Here is a tiny trained network, its code and every weight. The questions are about switching its units off for an input and a class, where a switched-off unit gives its printed mean instead of its output.

import numpy as np


def w(rows, s, z=0):
    codes = np.array(rows[::2]) - 128.0
    scale = np.full(codes.shape[1], s)
    scale[-1] = z or s
    return codes * scale


def f(y):
    return np.maximum(y, 0)


def log_softmax(a):
    a = a - a.max(-1, keepdims=True)
    return a - np.log(np.exp(a).sum(-1, keepdims=True))


def net(x, mask):
    res = np.array(x, float).reshape(1, 6) / 4 @ E
    y = f(res @ A[0][:, :-1].T + A[0][:, -1])
    res = res + np.where(mask, y, B[0][:, -1]) @ B[0][:, :-1]
    return log_softmax(res[-1] @ U[:, :-1].T + U[:, -1])


A, B = {}, {}
E = w([
[159,1,41,103,193],'x0',
[68,140,45,121,247],'x1',
[94,156,66,246,127],'x2',
[17,85,125,90,151],'x3',
[55,162,97,72,39],'x4',
[102,154,69,93,138],'x5',
],0.0061)
A[0] = w([
[155,130,90,171,154,8],'n0',
[117,104,180,28,90,109],'n1',
[128,143,178,130,143,3],'n2',
[136,76,154,188,117,115],'n3',
[83,148,106,167,187,171],'n4',
[93,139,129,128,168,74],'n5',
[106,208,155,138,113,84],'n6',
[137,117,80,135,89,89],'n7',
[134,122,123,124,121,65],'n8',
[89,105,155,111,126,35],'n9',
[140,109,53,105,104,152],'n10',
[119,134,127,119,133,39],'n11',
[122,183,143,118,96,155],'n12',
[131,229,151,134,73,170],'n13',
[125,97,153,160,150,80],'n14',
[51,181,150,151,105,61],'n15',
[250,176,144,154,145,136],'n16',
[108,115,148,92,127,63],'n17',
],0.02,0.003)
B[0] = w([
[81,153,138,61,163,170],'n0',
[94,246,96,110,198,222],'n1',
[118,124,196,134,114,150],'n2',
[171,133,202,99,103,181],'n3',
[111,130,115,204,215,206],'n4',
[114,151,92,139,163,164],'n5',
[109,50,128,112,69,204],'n6',
[144,169,187,173,104,154],'n7',
[123,131,128,134,123,131],'n8',
[128,130,110,70,156,154],'n9',
[80,204,215,163,68,181],'n10',
[141,118,125,118,130,132],'n11',
[70,71,143,100,131,193],'n12',
[60,7,193,148,113,248],'n13',
[119,108,204,122,138,157],'n14',
[208,44,78,151,113,202],'n15',
[254,119,178,59,182,250],'n16',
[99,129,107,75,142,157],'n17',
],0.029,0.012)
U = w([
[155,86,79,158,140,43],'0',
[167,223,148,136,9,91],'1',
[158,160,90,254,153,70],'2',
[68,199,119,179,207,229],'3',
[229,191,208,93,162,221],'4',
[136,87,204,145,77,117],'5',
[124,162,49,132,56,60],'6',
[208,166,74,83,46,4],'7',
],0.007,0.0037)

Each question gives the input, the list of numbers given to net, and the class t.
The units are the neurons (one row each of A and B). Each row of codes is followed by its name. A weight is (code - 128) times the scale printed after its matrix; where a second scale follows, it is the last column's (A, B and U).
mask holds one flag per neuron, in row order. A switched-off neuron (its flag False) gives its mean, the last column of its row in B, instead of its output. The means were averaged over made-up inputs and are rounded, as every weight is.
A unit's drop is (log p(t) with every unit on - log p(t) with that unit switched off) / (log p(t) with every unit on - log p(t) with every unit switched off).
The circuit of an input: a set's keep is (log p(t) with only the set's units on - log p(t) with every unit switched off) / (log p(t) with every unit on - log p(t) with every unit switched off). Starting from the 12 units with the biggest drops (on a tie, the unit counted first), units are removed one at a time, each time the one whose removal leaves the highest keep (on an exact tie, the one counted first), for as long as the keep stays at least 0.8.
units of the circuit, in order: the units of the circuit, biggest drop first
top k neurons: the k neurons with the biggest drops, biggest first
drop of u: that unit's drop, to one decimal
input [-1,-6,-5,2,-1,-1], class 3: units of the circuit, in order : [n1]
input [-1,6,6,4,7,-1], class 2: top 2 neurons : [n15; n4]
input [-2,8,8,2,5,8], class 2: units of the circuit, in order : [n15; n4]
input [8,0,-1,7,-3,-8], class 4: top 2 neurons : [n13; n3]
input [0,-2,1,6,-6,4], class 2: top 2 neurons : [n16; n1]
input [1,-4,3,-7,3,5], class 5: top 2 neurons : [n13; n1]
input [3,-6,0,0,3,5], class 1: units of the circuit, in order : [n4; n16; n13]
input [2,-8,-5,2,2,-5], class 3: top 2 neurons : [n1; n16]
input [-5,0,-4,-5,-3,-2], class 5: top 3 neurons : [n13; n6; n1]
input [7,-7,5,2,6,-8], class 1: units of the circuit, in order : [n16; n13; n4]
input [-6,0,-2,8,3,-2], class 0: top 2 neurons : [n15; n1]
input [-8,8,8,-4,-4,4], class 0: top 2 neurons : [n4; n15]
input [-7,5,6,6,-1,7], class 0: top 2 neurons : [n15; n6]
input [-6,4,6,7,-2,-2], class 0: units of the circuit, in order : [n15]
input [-1,8,8,2,1,-7], class 3: top 2 neurons : [n0; n4]
input [7,-2,7,-2,4,-3], class 1: top 3 neurons : [n16; n13; n10]
input [-5,6,-4,-4,3,6], class 5: drop of n13 : 0.1
input [8,2,3,-3,0,8], class 3: drop of n16 : 0.2
input [0,1,8,6,2,5], class 2: drop of n15 : 0.2
input [-8,5,-1,8,-5,1], class 0: drop of n15 : 0.3
input [-7,-8,-7,6,2,3], class 3: units of the circuit, in order : [n1]
